Here is a tiny trained network, its code and every weight. The questions are about switching its units off for an input and a class, where a switched-off unit gives its printed mean instead of its output.

import numpy as np


def w(rows, s, z=0):
    codes = np.array(rows[::2]) - 128.0
    scale = np.full(codes.shape[1], s)
    scale[-1] = z or s
    return codes * scale


def f(y):
    return np.maximum(y, 0)


def log_softmax(a):
    a = a - a.max(-1, keepdims=True)
    return a - np.log(np.exp(a).sum(-1, keepdims=True))


def net(x, mask):
    res = np.array(x, float).reshape(1, 8) / 4 @ E
    y = f(res @ A[0][:, :-1].T + A[0][:, -1])
    res = res + np.where(mask, y, B[0][:, -1]) @ B[0][:, :-1]
    return log_softmax(res[-1] @ U[:, :-1].T + U[:, -1])


A, B = {}, {}
E = w([
[128,128,126,129],'x0',
[128,128,117,133],'x1',
[127,128,149,117],'x2',
[129,128,105,140],'x3',
[77,34,97,98],'x4',
[122,92,175,245],'x5',
[128,128,139,122],'x6',
[20,164,128,139],'x7',
],0.011)
A[0] = w([
[133,131,118,81,69],'n0',
[173,105,119,130,174],'n1',
[151,106,127,124,124],'n2',
[139,143,85,55,65],'n3',
[122,170,124,145,35],'n4',
[125,154,101,98,113],'n5',
[192,92,125,118,138],'n6',
[111,32,115,100,44],'n7',
[80,125,122,129,81],'n8',
[169,87,120,122,144],'n9',
[125,81,123,133,34],'n10',
[211,82,122,119,134],'n11',
[126,180,99,78,82],'n12',
[140,164,105,117,75],'n13',
[135,95,164,204,95],'n14',
[138,149,129,127,44],'n15',
[148,188,160,141,83],'n16',
[155,118,117,128,156],'n17',
[147,135,114,76,102],'n18',
[162,89,122,118,100],'n19',
[177,129,136,128,142],'n20',
[130,95,135,152,79],'n21',
[150,111,145,103,134],'n22',
[118,70,114,117,6],'n23',
[122,85,152,105,110],'n24',
[138,144,139,134,42],'n25',
[186,226,137,154,11],'n26',
[190,88,125,121,116],'n27',
[129,81,167,197,102],'n28',
[119,125,155,124,226],'n29',
[127,124,165,142,104],'n30',
[125,130,110,161,135],'n31',
[7,189,127,138,187],'n32',
[127,121,144,157,121],'n33',
[112,57,127,115,21],'n34',
[124,126,142,172,84],'n35',
[116,100,110,99,36],'n36',
[147,165,132,138,12],'n37',
],0.019,0.002)
B[0] = w([
[174,118,146,125,179],'n0',
[108,137,163,151,182],'n1',
[110,134,138,144,159],'n2',
[190,91,171,98,223],'n3',
[113,129,101,123,154],'n4',
[159,115,155,121,177],'n5',
[102,157,160,172,203],'n6',
[113,124,21,102,234],'n7',
[96,159,120,139,174],'n8',
[101,141,145,145,186],'n9',
[118,123,99,99,171],'n10',
[93,174,178,177,224],'n11',
[171,99,171,121,206],'n12',
[150,112,128,112,162],'n13',
[189,91,174,100,222],'n14',
[121,120,112,119,144],'n15',
[104,135,55,112,188],'n16',
[110,128,151,136,159],'n17',
[173,104,160,131,192],'n18',
[99,145,129,129,177],'n19',
[90,144,141,146,179],'n20',
[156,127,136,117,168],'n21',
[119,125,142,144,162],'n22',
[111,119,70,104,186],'n23',
[118,127,103,130,172],'n24',
[122,130,107,121,143],'n25',
[92,114,4,87,227],'n26',
[98,163,165,161,201],'n27',
[196,104,167,110,225],'n28',
[129,129,133,143,150],'n29',
[135,116,137,126,156],'n30',
[134,119,147,120,152],'n31',
[64,185,200,207,253],'n32',
[149,114,141,112,163],'n33',
[118,128,51,105,200],'n34',
[157,117,144,105,172],'n35',
[136,118,96,105,171],'n36',
[115,111,85,117,159],'n37',
],0.033,0.013)
U = w([
[122,198,177,216,141],'0',
[251,112,171,136,1],'1',
[149,149,55,140,254],'2',
],0.014,0.00085)

Each question gives the input, the list of numbers given to net, and the class t.
The units are the neurons (one row each of A and B). Each row of codes is followed by its name. A weight is (code - 128) times the scale printed after its matrix; where a second scale follows, it is the last column's (A, B and U).
mask holds one flag per neuron, in row order. A switched-off neuron (its flag False) gives its mean, the last column of its row in B, instead of its output. The means were averaged over made-up inputs and are rounded, as every weight is.
A unit's drop is (log p(t) with every unit on - log p(t) with that unit switched off) / (log p(t) with every unit on - log p(t) with every unit switched off).
The circuit of an input: a set's keep is (log p(t) with only the set's units on - log p(t) with every unit switched off) / (log p(t) with every unit on - log p(t) with every unit switched off). Starting from the 12 units with the biggest drops (on a tie, the unit counted first), units are removed one at a time, each time the one whose removal leaves the highest keep (on an exact tie, the one counted first), for as long as the keep stays at least 0.8.
units of the circuit, in order: the units of the circuit, biggest drop first
most important unit: the unit with the biggest drop
top k neurons: the k neurons with the biggest drops, biggest first
drop when u is switched off: that unit's drop, to one decimal
input [-4,6,-8,0,5,-7,1,-8], class 0: units of the circuit, in order => (n11)
input [5,1,-3,-2,-8,8,-6,5], class 1: top 4 neurons => (n14; n28; n7; n35)
input [4,-4,5,-1,-7,-8,-8,2], class 1: top 2 neurons => (n12; n3)
input [-6,-8,8,4,7,6,3,6], class 2: top 3 neurons => (n7; n34; n11)
input [-5,-3,7,3,4,-5,5,-5], class 0: top 2 neurons => (n11; n14)
input [-8,2,5,5,-6,7,8,-2], class 1: top 2 neurons => (n14; n28)
input [-3,7,-3,-2,8,2,5,-7], class 2: top 3 neurons => (n7; n32; n34)
input [-4,-8,-2,3,5,0,-1,-3], class 2: top 2 neurons => (n32; n7)
input [8,2,1,-8,8,0,0,-8], class 0: top 2 neurons => (n11; n27)
input [8,-3,-5,-6,-5,-4,1,-2], class 2: top 3 neurons => (n26; n14; n28)
input [7,-3,2,0,-6,-5,2,-1], class 2: top 2 neurons => (n26; n16)
input [-4,4,2,6,-1,7,-1,-5], class 1: top 3 neurons => (n14; n28; n32)
input [7,-4,0,-4,6,4,-6,-4], class 2: top 2 neurons => (n7; n32)
input [0,8,-4,1,-8,-2,-5,-5], class 2: most important unit => n26
input [3,7,-8,0,-6,7,-1,-2], class 1: drop when n14 is switched off => 1.4
input [1,1,8,-2,-6,8,5,6], class 1: drop when n14 is switched off => 0.8
input [5,5,3,6,6,-3,6,-6], class 0: drop when n6 is switched off => 0.9
